Below is a small trained network, with its code and all its weights. Each question gives an input and a target symbol and asks what happens when units are switched off, that is, made to give their printed mean instead of their output.

import numpy as np


def w(rows, s, z=0):
    codes = np.array(rows[::2]) - 128.0
    scale = np.full(codes.shape[1], s)
    scale[-1] = z or s
    return codes * scale


def norm(h):
    return h / np.sqrt((h * h).mean(-1, keepdims=True) + 1e-5)


def f(y):
    return y / 2 * (1 + np.tanh(0.7978845608 * (y + 0.044715 * y**3)))


def softmax(a):
    e = np.exp(a - a.max(-1, keepdims=True))
    return e / e.sum(-1, keepdims=True)


def log_softmax(a):
    a = a - a.max(-1, keepdims=True)
    return a - np.log(np.exp(a).sum(-1, keepdims=True))


def net(x, mask):
    ids = ['ΘΞΩβδεζηλτψ'.index(c) for c in x.split()]
    T = len(ids)
    res = E[ids] + P[:T]
    u = 0
    for l in range(2):
        q, k, v = (norm(res) @ M[l].T for M in (Q, K, V))
        z = softmax(np.where(np.tri(T) > 0, q @ k.T / 2**0.5, -1e9)) @ v
        res = res + np.where(mask[u], z, O[l][:, -1]) @ O[l][:, :-1]
        u += 1
        y = f(norm(res) @ A[l][:, :-1].T + A[l][:, -1])
        res = res + np.where(mask[u : u + 8], y, B[l][:, -1]) @ B[l][:, :-1]
        u += 8
    return log_softmax(norm(res)[-1] @ U[:, :-1].T + U[:, -1])


Q, K, V, O, A, B = {}, {}, {}, {}, {}, {}
E = w([
[128,158,74,81],'Θ',
[76,214,108,86],'Ξ',
[66,250,138,120],'Ω',
[196,209,116,196],'β',
[149,14,54,139],'δ',
[228,142,114,109],'ε',
[106,13,40,63],'ζ',
[218,113,95,113],'η',
[152,161,127,98],'λ',
[65,86,141,54],'τ',
[145,162,186,211],'ψ',
],0.017)
P = w([
[159,146,111,184],'0',
[140,144,85,102],'1',
[107,16,164,232],'2',
[134,210,86,144],'3',
[157,158,117,55],'4',
[156,26,201,195],'5',
[162,208,104,129],'6',
[160,159,148,19],'7',
[138,64,254,196],'8',
[185,210,112,120],'9',
],0.0087)
Q[0] = w([
[212,45,155,28],'0.h1',
[254,213,124,21],'0.h1',
],0.0051)
K[0] = w([
[177,172,212,117],'0.h1',
[152,102,152,2],'0.h1',
],0.0074)
V[0] = w([
[156,123,115,3],'0.h1',
[150,153,95,93],'0.h1',
],0.0053)
O[0] = w([
[67,162,99,147,250],'0.h1',
[124,58,4,206,229],'0.h1',
],0.013,0.0021)
A[0] = w([
[246,179,138,255,51],'0.n1',
[171,170,227,249,150],'0.n2',
[98,211,151,138,15],'0.n3',
[63,177,99,82,74],'0.n4',
[189,99,143,46,253],'0.n5',
[97,251,82,220,136],'0.n6',
[239,14,114,4,231],'0.n7',
[128,165,68,84,241],'0.n8',
],0.0078,0.0013)
B[0] = w([
[1,181,152,43,236],'0.n1',
[203,18,108,89,207],'0.n2',
[65,59,84,165,148],'0.n3',
[242,74,176,64,176],'0.n4',
[134,153,112,178,151],'0.n5',
[69,124,108,213,253],'0.n6',
[109,107,59,220,214],'0.n7',
[143,111,158,195,214],'0.n8',
],0.0074,0.0056)
Q[1] = w([
[94,248,24,122],'1.h1',
[176,144,231,1],'1.h1',
],0.0071)
K[1] = w([
[254,163,51,167],'1.h1',
[116,109,188,230],'1.h1',
],0.0084)
V[1] = w([
[158,97,74,2],'1.h1',
[56,68,129,141],'1.h1',
],0.0079)
O[1] = w([
[14,111,52,204,172],'1.h1',
[64,3,113,251,255],'1.h1',
],0.0061,0.0012)
A[1] = w([
[145,33,245,94,2],'1.n1',
[131,23,150,99,137],'1.n2',
[111,163,202,188,115],'1.n3',
[207,102,88,112,104],'1.n4',
[52,114,222,224,34],'1.n5',
[174,187,121,108,219],'1.n6',
[86,75,61,129,169],'1.n7',
[132,98,92,91,8],'1.n8',
],0.011,0.0042)
B[1] = w([
[97,151,87,134,163],'1.n1',
[151,84,133,148,183],'1.n2',
[215,249,149,96,141],'1.n3',
[128,169,139,93,151],'1.n4',
[133,187,67,192,185],'1.n5',
[116,109,201,156,161],'1.n6',
[155,123,223,41,254],'1.n7',
[174,135,97,83,118],'1.n8',
],0.011,0.0075)
U = w([
[160,180,106,22,234],'Θ',
[39,125,178,100,69],'Ξ',
[240,143,49,126,33],'Ω',
[108,147,145,113,78],'β',
[193,64,122,225,87],'δ',
[189,138,104,140,122],'ε',
[1,60,142,168,1],'ζ',
[39,119,19,79,191],'η',
[147,110,175,108,234],'λ',
[141,161,115,111,100],'τ',
[197,129,213,154,198],'ψ',
],0.012,0.003)

Each question gives the input, a string of symbols that net reads in full, and the target symbol t.
The units are the heads (2 rows each of Q, K, V and O) and the neurons (one row each of A and B). Each row of codes is followed by its name. A weight is (code - 128) times the scale printed after its matrix; where a second scale follows, it is the last column's (O, A, B and U).
mask holds one flag per unit, layer by layer, with each layer's heads first. A switched-off unit (its flag False) gives its mean, the last column of its rows in O or B, instead of its output. The means were averaged over made-up inputs and are rounded, as every weight is.
A unit's drop is (log p(t) with every unit on - log p(t) with that unit switched off) / (log p(t) with every unit on - log p(t) with every unit switched off).
The circuit of an input: a set's keep is (log p(t) with only the set's units on - log p(t) with every unit switched off) / (log p(t) with every unit on - log p(t) with every unit switched off). Starting from the 12 units with the biggest drops (on a tie, the unit counted first), units are removed one at a time, each time the one whose removal leaves the highest keep (on an exact tie, the one counted first), for as long as the keep stays at least 0.8.
units of the circuit, in order: the units of the circuit, biggest drop first
most important unit: the unit with the biggest drop
top k neurons: the k neurons with the biggest drops, biggest first
k most important neurons of layer l: the k neurons of layer l with the biggest drops, biggest first
drop when u is switched off: that unit's drop, to one decimal
input Ω Θ δ ζ λ, target ψ: units of the circuit, in order => (0.n1 1.n6)
input Θ ψ λ ψ Θ Θ η, target η: top 2 neurons => (0.n4 0.n1)
input τ τ η, target ζ: units of the circuit, in order => (1.h1 0.n1 0.n4)
input η ψ Ω, target δ: top 2 neurons => (0.n2 1.n5)
input λ ψ λ Θ, target ψ: top 4 neurons => (1.n6 0.n1 0.n8 0.n2)
input τ Θ Ω ψ ψ ψ ψ η Ξ, target δ: top 4 neurons => (0.n1 0.n3 0.n2 1.n2)
input ψ Θ τ η Ξ β ψ ζ Θ, target δ: 3 most important neurons of layer 0 => (0.n1 0.n4 0.n8)
input τ Ω η, target ζ: units of the circuit, in order => (1.h1 0.n1 0.n4 0.n6)
input Θ λ Θ Θ Ξ, target Ξ: most important unit => 0.n2
input η τ β, target ζ: top 3 neurons => (0.n2 0.n1 0.n6)
input ψ λ Ξ, target δ: top 4 neurons => (0.n1 0.n3 1.n5 1.n2)
input Θ Ξ β ε ψ τ Θ, target ψ: 2 most important neurons of layer 0 => (0.n8 0.n1)
input ψ β Ω, target δ: 2 most important neurons of layer 0 => (0.n2 0.n3)
input ψ Θ Θ, target δ: 2 most important neurons of layer 0 => (0.n7 0.n1)
input ψ τ β β β τ τ λ, target ψ: most important unit => 1.n6
input β Θ Θ τ Ξ, target Ξ: drop when 0.n4 is switched off => 0.5
input τ Θ Θ τ τ β, target ζ: drop when 0.n4 is switched off => 0.0
input Θ λ Θ ζ ψ, target ζ: drop when 0.n3 is switched off => 0.1
input Θ ε ψ Θ ε Θ, target Θ: drop when 1.n5 is switched off => -0.1
input δ Ω ψ τ λ Ω β ψ τ, target δ: most important unit => 0.n1
